Here is a tiny trained network, its code and every weight. The questions are about switching its units off for an input and a target symbol, where a switched-off unit gives its printed mean instead of its output.

import numpy as np


def w(rows, s, z=0):
    codes = np.array(rows[::2]) - 128.0
    scale = np.full(codes.shape[1], s)
    scale[-1] = z or s
    return codes * scale


def f(y):
    return y / 2 * (1 + np.tanh(0.7978845608 * (y + 0.044715 * y**3)))


def softmax(a):
    e = np.exp(a - a.max(-1, keepdims=True))
    return e / e.sum(-1, keepdims=True)


def log_softmax(a):
    a = a - a.max(-1, keepdims=True)
    return a - np.log(np.exp(a).sum(-1, keepdims=True))


def net(x, mask):
    ids = ['βγδεημπστφω'.index(c) for c in x.split()]
    T = len(ids)
    res = E[ids] + P[:T]
    q, k, v = (res @ M[0].T for M in (Q, K, V))
    z = softmax(np.where(np.tri(T) > 0, q @ k.T / 2**0.5, -1e9)) @ v
    res = res + np.where(mask[0], z, O[0][:, -1]) @ O[0][:, :-1]
    y = f(res @ A[0][:, :-1].T + A[0][:, -1])
    res = res + np.where(mask[1:9], y, B[0][:, -1]) @ B[0][:, :-1]
    return log_softmax(res[-1] @ U[:, :-1].T + U[:, -1])


Q, K, V, O, A, B = {}, {}, {}, {}, {}, {}
E = w([
[221,151,143,135,193],'β',
[159,211,110,132,129],'γ',
[97,104,114,235,130],'δ',
[105,88,219,98,215],'ε',
[104,45,66,112,216],'η',
[86,131,89,70,91],'μ',
[129,159,118,53,174],'π',
[130,139,110,80,84],'σ',
[84,138,133,65,119],'τ',
[75,147,4,203,166],'φ',
[172,202,124,103,130],'ω',
],0.02)
P = w([
[249,79,113,141,101],'0',
[126,101,125,149,142],'1',
[128,118,117,157,152],'2',
[108,115,94,165,136],'3',
[115,125,124,132,142],'4',
[144,145,141,134,138],'5',
[119,128,120,114,130],'6',
[123,147,123,128,140],'7',
[109,147,108,139,143],'8',
[98,152,111,132,148],'9',
[126,157,123,126,137],'10',
[118,162,121,119,135],'11',
],0.013)
Q[0] = w([
[60,214,2,55,56],'head 0',
[113,80,88,71,136],'head 0',
],0.0085)
K[0] = w([
[253,25,39,122,54],'head 0',
[223,139,147,114,104],'head 0',
],0.0071)
V[0] = w([
[173,128,195,167,73],'head 0',
[133,203,53,146,254],'head 0',
],0.0097)
O[0] = w([
[134,177,196,236,159,101],'head 0',
[253,101,225,152,20,255],'head 0',
],0.012,0.0086)
A[0] = w([
[178,2,185,52,23,199],'neuron 0',
[95,192,201,74,156,166],'neuron 1',
[165,253,113,110,82,122],'neuron 2',
[201,104,143,121,196,181],'neuron 3',
[115,116,210,15,189,172],'neuron 4',
[129,130,70,35,212,253],'neuron 5',
[211,202,45,164,152,63],'neuron 6',
[146,104,146,40,205,51],'neuron 7',
],0.0084,0.0027)
B[0] = w([
[143,129,66,188,175,252],'neuron 0',
[176,197,140,141,111,133],'neuron 1',
[2,105,189,100,99,166],'neuron 2',
[97,104,61,133,167,183],'neuron 3',
[127,103,140,112,34,146],'neuron 4',
[127,216,164,115,142,144],'neuron 5',
[146,103,155,47,112,161],'neuron 6',
[95,99,199,124,117,139],'neuron 7',
],0.0086,0.02)
U = w([
[130,177,80,105,163,141],'β',
[97,87,92,139,203,199],'γ',
[152,191,111,137,128,160],'δ',
[110,64,182,132,149,193],'ε',
[135,152,93,127,144,138],'η',
[123,98,51,75,85,134],'μ',
[128,203,150,254,131,155],'π',
[199,227,125,152,247,195],'σ',
[136,137,128,154,138,91],'τ',
[150,113,92,122,132,2],'φ',
[151,144,72,154,97,49],'ω',
],0.0091,0.0033)

Each question gives the input, a string of symbols that net reads in full, and the target symbol t.
The units are the heads (2 rows each of Q, K, V and O) and the neurons (one row each of A and B). Each row of codes is followed by its name. A weight is (code - 128) times the scale printed after its matrix; where a second scale follows, it is the last column's (O, A, B and U).
mask holds one flag per unit, heads first, then neurons. A switched-off unit (its flag False) gives its mean, the last column of its rows in O or B, instead of its output. The means were averaged over made-up inputs and are rounded, as every weight is.
A unit's drop is (log p(t) with every unit on - log p(t) with that unit switched off) / (log p(t) with every unit on - log p(t) with every unit switched off).
The circuit of an input: a set's keep is (log p(t) with only the set's units on - log p(t) with every unit switched off) / (log p(t) with every unit on - log p(t) with every unit switched off). Starting from all 9 units, units are removed one at a time, each time the one whose removal leaves the highest keep (on an exact tie, the one counted first), for as long as the keep stays at least 0.8.
circuit, biggest first: the units of the circuit, biggest drop first
most important unit: the unit with the biggest drop
k most important neurons: the k neurons with the biggest drops, biggest first
drop when u is switched off: that unit's drop, to one decimal
input σ β φ η π, target σ: circuit, biggest first	head 0; neuron 5
input γ η π ε ε β β φ τ, target π: circuit, biggest first	head 0; neuron 6
input φ η ω ε β ω φ μ, target ω: circuit, biggest first	neuron 0; head 0
input σ β τ, target σ: 3 most important neurons	neuron 5; neuron 2; neuron 1
input φ η φ β τ, target ω: most important unit	neuron 0
input σ γ β φ γ ε μ π β γ β σ, target σ: 2 most important neurons	neuron 5; neuron 1
input η β φ, target μ: 2 most important neurons	neuron 0; neuron 6
input β μ σ, target π: 2 most important neurons	neuron 6; neuron 3
input σ β β φ β φ β φ, target σ: drop when head 0 is switched off	1.3
input φ β τ φ η φ γ β μ, target ω: drop when neuron 0 is switched off	0.7
input η η π β η φ, target μ: drop when head 0 is switched off	0.4
input β β σ π η γ δ σ μ φ σ, target π: drop when neuron 0 is switched off	0.0
